Here is a tiny trained network, its code and every weight. The questions are about switching its units off for an input and a target symbol, where a switched-off unit gives its printed mean instead of its output.

import numpy as np


def w(rows, s, z=0):
    codes = np.array(rows[::2]) - 128.0
    scale = np.full(codes.shape[1], s)
    scale[-1] = z or s
    return codes * scale


def norm(h):
    return h / np.sqrt((h * h).mean(-1, keepdims=True) + 1e-5)


def f(y):
    return np.maximum(y, 0)


def softmax(a):
    e = np.exp(a - a.max(-1, keepdims=True))
    return e / e.sum(-1, keepdims=True)


def log_softmax(a):
    a = a - a.max(-1, keepdims=True)
    return a - np.log(np.exp(a).sum(-1, keepdims=True))


def net(x, mask):
    ids = ['ΔΛΞΩβγεζηθμπτφψ'.index(c) for c in x.split()]
    T = len(ids)
    res = E[ids] + P[:T]
    r = norm(res)
    for j in range(2):
        rows = slice(2 * j, 2 * j + 2)
        q, k, v = (r @ M[0][rows].T for M in (Q, K, V))
        z = softmax(np.where(np.tri(T) > 0, q @ k.T / 2**0.5, -1e9)) @ v
        o = O[0][rows]
        res = res + np.where(mask[j], z, o[:, -1]) @ o[:, :-1]
    y = f(norm(res) @ A[0][:, :-1].T + A[0][:, -1])
    res = res + np.where(mask[2:10], y, B[0][:, -1]) @ B[0][:, :-1]
    return log_softmax(norm(res)[-1] @ U[:, :-1].T + U[:, -1])


Q, K, V, O, A, B = {}, {}, {}, {}, {}, {}
E = w([
[61,60,65,205,97],'Δ',
[93,76,86,136,145],'Λ',
[97,108,131,207,86],'Ξ',
[92,206,60,145,94],'Ω',
[192,158,199,110,52],'β',
[134,42,108,121,46],'γ',
[112,170,155,168,136],'ε',
[79,135,227,61,86],'ζ',
[5,112,122,108,73],'η',
[107,142,119,147,154],'θ',
[108,96,86,209,97],'μ',
[61,85,137,203,89],'π',
[124,149,153,162,149],'τ',
[134,147,127,183,149],'φ',
[108,31,84,206,119],'ψ',
],0.018)
P = w([
[146,151,170,138,220],'0',
[110,164,162,246,104],'1',
[107,153,153,229,98],'2',
[112,157,148,214,95],'3',
[113,154,144,201,92],'4',
[118,153,143,187,92],'5',
[120,151,135,177,93],'6',
[125,150,125,167,92],'7',
[120,151,126,155,90],'8',
[122,152,116,146,89],'9',
[119,156,106,138,81],'10',
],0.014)
Q[0] = w([
[139,27,142,124,49],'H1',
[217,196,121,95,231],'H1',
[116,241,156,87,253],'H2',
[123,209,98,155,158],'H2',
],0.021)
K[0] = w([
[135,157,108,107,1],'H1',
[139,105,154,204,176],'H1',
[129,119,137,177,191],'H2',
[150,102,145,120,180],'H2',
],0.027)
V[0] = w([
[98,57,217,76,108],'H1',
[3,195,91,122,128],'H1',
[49,140,75,101,178],'H2',
[137,40,109,136,127],'H2',
],0.021)
O[0] = w([
[66,78,233,180,163,174],'H1',
[20,102,14,154,180,254],'H1',
[157,204,153,130,205,47],'H2',
[161,132,136,254,96,80],'H2',
],0.019,0.0077)
A[0] = w([
[167,104,179,54,98,248],'N1',
[78,182,81,146,99,212],'N2',
[157,111,104,150,159,104],'N3',
[86,45,85,130,120,160],'N4',
[33,77,249,32,89,55],'N5',
[172,169,196,177,84,160],'N6',
[172,163,186,191,97,60],'N7',
[52,96,101,168,78,78],'N8',
],0.016,0.012)
B[0] = w([
[60,135,144,199,73,207],'N1',
[144,115,198,114,129,255],'N2',
[118,135,117,93,129,134],'N3',
[174,117,132,115,148,241],'N4',
[192,76,50,7,166,218],'N5',
[134,93,75,84,120,180],'N6',
[106,53,90,86,229,150],'N7',
[141,179,169,101,140,199],'N8',
],0.021,0.013)
U = w([
[121,156,115,219,144,207],'Δ',
[198,116,124,140,219,95],'Λ',
[179,133,211,98,128,133],'Ξ',
[100,116,15,128,132,112],'Ω',
[124,66,111,61,48,3],'β',
[96,65,148,218,83,190],'γ',
[60,151,152,87,111,119],'ε',
[116,48,163,75,194,65],'ζ',
[4,108,101,199,160,98],'η',
[135,187,152,87,168,127],'θ',
[205,151,105,134,101,168],'μ',
[103,136,218,174,159,163],'π',
[36,147,162,165,80,161],'τ',
[96,167,139,148,76,202],'φ',
[202,43,87,163,172,24],'ψ',
],0.016,0.0052)

Each question gives the input, a string of symbols that net reads in full, and the target symbol t.
The units are the heads (2 rows each of Q, K, V and O) and the neurons (one row each of A and B). Each row of codes is followed by its name. A weight is (code - 128) times the scale printed after its matrix; where a second scale follows, it is the last column's (O, A, B and U).
mask holds one flag per unit, heads first, then neurons. A switched-off unit (its flag False) gives its mean, the last column of its rows in O or B, instead of its output. The means were averaged over made-up inputs and are rounded, as every weight is.
A unit's drop is (log p(t) with every unit on - log p(t) with that unit switched off) / (log p(t) with every unit on - log p(t) with every unit switched off).
The circuit of an input: a set's keep is (log p(t) with only the set's units on - log p(t) with every unit switched off) / (log p(t) with every unit on - log p(t) with every unit switched off). Starting from all 10 units, units are removed one at a time, each time the one whose removal leaves the highest keep (on an exact tie, the one counted first), for as long as the keep stays at least 0.8.
circuit, biggest first: the units of the circuit, biggest drop first
unit that matters most: the unit with the biggest drop
k most important neurons: the k neurons with the biggest drops, biggest first
heads that matter: for each layer, one digit per head in row order, 1 if its drop is at least 0.15 and else 0, layers parted by /
input θ τ β τ φ θ Δ Ω β η Λ, target η: unit that matters most	H1
input Ξ θ μ τ Ω Ω β θ ψ, target β: circuit, biggest first	(H2 H1)
input μ Δ Ω μ Ω Ω Δ, target Ω: heads that matter	10
input φ ζ ψ θ π π θ Δ γ Λ Ξ, target γ: heads that matter	01
input β γ η ψ μ π μ, target η: heads that matter	10
input π Δ ψ μ θ Δ β μ, target β: 2 most important neurons	(N5 N1)
input ε ψ ε θ ψ Ξ π Δ θ, target ε: circuit, biggest first	(H2 H1 N5 N1)
input τ θ Ξ, target Ξ: 3 most important neurons	(N8 N1 N5)
input β ψ Λ, target β: circuit, biggest first	(N5 H2 H1 N1)
input φ τ θ ε μ π, target π: heads that matter	01
input η ε ε Ω Ξ θ τ μ ψ, target Ω: heads that matter	10
input ψ θ μ γ ψ θ, target ψ: circuit, biggest first	(H2 N7 N6)
input Λ ε μ Ω, target Λ: heads that matter	11
input η Ω φ β ζ μ Ω ψ Ω, target η: circuit, biggest first	(H1)
input τ β μ φ, target τ: circuit, biggest first	(H1 H2 N1 N5)
input π Ω τ, target π: heads that matter	00
input θ Ξ μ θ Λ ψ ζ η φ ε Ω, target θ: heads that matter	01
input μ μ π Δ τ Ω, target μ: heads that matter	11
input η τ γ, target γ: heads that matter	01
input Δ μ θ, target Δ: circuit, biggest first	(H2)
input Ξ ε θ π Ξ Λ β Ω, target Ξ: heads that matter	00
input ζ η μ Λ Ω, target ζ: circuit, biggest first	(N5 H1)
